57,138,190,195 yields 195, 57

5629,2162,5457,5197,4385,4188,8543
6971,6421,3612,3007,4644,7021,5169
yields 8543, 2162

-37,24,-1,36,21
12,25,5,31,19
yields 36, -37

5140,2529,4007,4377,7138,6366
4729,7085,5502,8284,7030,8454
9050,7384,5509,4546,7413,6543
yields 9050, 2529

8,9,3,1,4 yields 9, 1

57,88,147,122,220 yields 220, 57
---
[ -86 -107  104  -26   65] result: -86, 65

[  4   8 103  83  26  98 -22] result: 4, -22

[[ 32  -4 -34  38 -18   6]
 [ 75 -15  53  43 102  27]
 [-28  25  34 -61  14  -4]] result: 32, -4

[[ 24  16 -23 -58  65  14]
 [-19   5  30  94 -52   3]
 [-36 -23  29 104 -75   0]] result: 24, 0

[[ 29 -16 -17 -37 -41]
 [-27  86  72  -5 -15]] result: 29, -15

[  1  29  11 -80] result: 1, -80

[[-107   13   63   14]
 [  85   84   -9  -72]] result: -107, -72
---
[[-22  89 -13 -16  -9  -5 -11]
 [ -8  22  -6  -3  -4   0  -2]
 [ -1 -15  10  -3  -2   3   0]] | -1

[[ -30   72   54    6   -1   44]
 [ -63  -21   -5  -72   44 -108]
 [ -65   40   14  -79    8  -99]] | -65

[[106  19  13  24]
 [ 80 -22  13  28]
 [-66  -6 -19  -8]] | -66

[[  0   3   1 -15  11]
 [ 55 -41  -1  11 -35]
 [ 92 -39 -22   1 -40]] | 92

[[ -74   83  -68   -2  -67]
 [  26   70   14  -84   25]
 [-101   42  -93   39 -100]] | -101

[[-81  20 -51  19 -54]
 [  3 -41 -17 -40 -15]
 [ 46 -75   9 -86  10]] | 46

[[-36  19 -50  10 -16]
 [-55  14 -39  -9  -1]
 [ 85  -1  14   6  14]] | 85

[[-17   6 -43  44   7 -11   7]
 [-21 -20  -9 -10 -24  41  22]
 [ 34  38  24 -85 -20  28  15]] | 34
---
[[  9.82   1.48   5.01  18.64  -0.16 -14.99]
 [ -5.42   6.77  -5.47  13.40   4.66  17.23]
 [-10.68 -13.70  10.45   6.81  14.58   2.94]] --> 4.66

[[-0.20  0.03  0.16 -0.16]
 [-0.09  0.04  0.08 -0.10]
 [-0.12  0.06  0.10 -0.12]] --> 0.08

[[ 1.4  1.7  0.2  0.8  0.9  0.0 -0.9]
 [ 1.4  1.9  0.2  0.9  0.7  0.1 -0.8]
 [-0.3 -1.3  1.5  0.5  1.2  1.2  2.5]] --> 0.1

[[ 0.08  0.16  0.00  0.06  0.04  0.03  0.06]
 [ 0.02 -0.14  0.15  0.05  0.07  0.10  0.05]
 [ 0.04  0.06  0.05  0.04  0.05  0.05  0.04]] --> 0.10

[[ -7.4  -1.0  -5.2  -0.7  -3.5  -6.5  -6.9]
 [ -8.7  -6.3  -1.0  -2.9  -5.4  -0.7  -4.5]
 [-12.6  12.8   5.0   1.3  -8.1   8.3  -9.5]] --> -0.7

[[-109.838   86.769  172.128  -89.428  -71.694]
 [-151.567  -39.024  157.124  -34.247 -155.520]
 [-201.822   42.017   48.594  -13.286 -102.879]] --> -34.247
---
[-20  67   9  53  96] out -20

[[-54 -40 -40 -39  19  -5   2]
 [ 59 -27  79  10  11  24 -21]
 [ 25 -56  32   1  24  15 -22]] out 32

[[ 16 -57  -1  25  80]
 [ 22 -93  57 -91  -5]
 [-36 -37   2  38  70]] out -36

[[ 56  93  16  -6 -57 101]
 [ 18  22   7   3 -14  28]
 [ 13  34 -10 -21 -15  11]] out 34

[-86  69 -38 -52 -10 -21] out 69

[-81  83  -5 -46 -42   3  18] out -5

[[ 12  73  45 -83]
 [-18 -93  48 -78]] out -83
---
((-0.02, -0.09, -0.05, -0.07, -0.11), (0.14, 0.07, -0.05, 0.05, 0.09), (-0.04, -0.09, -0.12, -0.13, -0.01)) value 0.05
((32.7, 13.1, 0.3, 11.4, 17.4, 10.8, 21.6), (-10.5, 139.5, -1.4, 64.9, -162.7, 169.2, 17.4)) value 169.2
((-2.135, 0.131, -0.788, 0.358, -0.508, 0.559, -0.300), (-0.077, 0.320, 0.071, 0.766, -0.273, 0.775, 2.420), (0.902, -0.085, 0.254, -0.223, 0.107, 0.044, -0.841)) value 0.775
((5.37, 3.48, 15.84, 11.33, 11.36, -17.15, -3.78), (10.91, 11.83, 17.48, 3.93, 22.59, -2.83, 1.68), (10.07, 11.05, 8.72, 1.91, 19.27, -3.97, -2.48)) value -2.83
((-0.10, -0.12, -0.06, 0.11, 0.11, 0.04, -0.13), (0.04, 0.11, 0.07, 0.12, -0.01, -0.03, 0.06)) value -0.03
((-0.087, -0.049, -0.138, 0.000, -0.046, 0.106), (-0.071, 0.047, -0.160, -0.006, -0.069, 0.129)) value -0.069
---
92,69,50,25,96
46,48,45,41,50
52,28,32,57,36
ans = 46

7341,7614,4895,1680,7895
3005,4485,5821,5226,1228
ans = 7341

-25,-29,3,29,-39,12
-1,9,-8,10,-29,-4
4,12,-2,-2,-3,-5
ans = -1

44,-32,0,-4,22,12
34,13,-1,14,-31,44
ans = 44

9,-1,20,6,31,-34,16
-31,-13,2,-10,-6,18,-13
-17,-7,-10,-8,-15,30,-15
ans = -31

58,214,135,110
125,106,21,170
125,74,5,29
ans = 125

0,4,1,2,3
7,2,6,3,6
1,5,3,7,4
ans = 7

274,739,178,787,727,688,550
408,224,365,744,652,293,326
ans = 274
